Below are the code and all the weights of a small trained network. Each question names an input and a class and asks about switching units off, where a switched-off unit gives its printed mean instead of its output.

import numpy as np


def w(rows, s, z=0):
    codes = np.array(rows[::2]) - 128.0
    scale = np.full(codes.shape[1], s)
    scale[-1] = z or s
    return codes * scale


def f(y):
    return np.maximum(y, 0)


def log_softmax(a):
    a = a - a.max(-1, keepdims=True)
    return a - np.log(np.exp(a).sum(-1, keepdims=True))


def net(x, mask):
    res = np.array(x, float).reshape(1, 6) / 4 @ E
    y = f(res @ A[0][:, :-1].T + A[0][:, -1])
    res = res + np.where(mask, y, B[0][:, -1]) @ B[0][:, :-1]
    return log_softmax(res[-1] @ U[:, :-1].T + U[:, -1])


A, B = {}, {}
E = w([
[35,18,206,57],'x0',
[2,244,138,128],'x1',
[96,112,134,140],'x2',
[108,137,131,96],'x3',
[138,191,8,105],'x4',
[192,146,90,216],'x5',
],0.0055)
A[0] = w([
[75,55,170,189,119],'n0',
[78,93,246,2,251],'n1',
[54,194,180,185,166],'n2',
[162,253,108,130,164],'n3',
[157,151,232,152,81],'n4',
[169,251,111,124,144],'n5',
],0.0092,0.0028)
B[0] = w([
[225,189,178,118,185],'n0',
[182,140,95,147,255],'n1',
[128,36,94,127,188],'n2',
[49,100,166,65,197],'n3',
[153,186,190,148,160],'n4',
[51,132,129,2,193],'n5',
],0.0089,0.008)
U = w([
[48,254,116,178,240],'0',
[29,84,83,174,59],'1',
[47,182,113,150,6],'2',
],0.0091,0.0022)

Each question gives the input, the list of numbers given to net, and the class t.
The units are the neurons (one row each of A and B). Each row of codes is followed by its name. A weight is (code - 128) times the scale printed after its matrix; where a second scale follows, it is the last column's (A, B and U).
mask holds one flag per neuron, in row order. A switched-off neuron (its flag False) gives its mean, the last column of its row in B, instead of its output. The means were averaged over made-up inputs and are rounded, as every weight is.
A unit's drop is (log p(t) with every unit on - log p(t) with that unit switched off) / (log p(t) with every unit on - log p(t) with every unit switched off).
The circuit of an input: a set's keep is (log p(t) with only the set's units on - log p(t) with every unit switched off) / (log p(t) with every unit on - log p(t) with every unit switched off). Starting from all 6 units, units are removed one at a time, each time the one whose removal leaves the highest keep (on an exact tie, the one counted first), for as long as the keep stays at least 0.8.
units of the circuit, in order: the units of the circuit, biggest drop first
k most important neurons: the k neurons with the biggest drops, biggest first
drop when u is switched off: that unit's drop, to one decimal
input [-4,6,7,3,-5,7], class 1: units of the circuit, in order	n2
input [1,6,-7,6,2,8], class 1: units of the circuit, in order	n2, n0, n3
input [6,-7,-2,5,-8,7], class 0: units of the circuit, in order	n0, n4, n2
input [-2,7,2,1,-2,-8], class 1: 2 most important neurons	n2, n0
input [-5,7,-2,-5,6,-3], class 1: 2 most important neurons	n2, n3
input [1,7,-5,-8,1,-1], class 1: 2 most important neurons	n2, n0
input [-8,4,7,1,4,-1], class 2: units of the circuit, in order	n5, n3
input [2,8,8,4,4,-5], class 1: 3 most important neurons	n2, n0, n4
input [3,-4,3,-3,-4,6], class 0: 2 most important neurons	n0, n2
input [8,-2,8,5,-8,1], class 0: drop when n0 is switched off	0.4
input [1,6,8,6,5,3], class 1: drop when n2 is switched off	0.4
input [1,8,1,-2,-3,6], class 1: drop when n2 is switched off	0.9
input [-5,5,6,-5,0,-5], class 1: drop when n2 is switched off	0.4
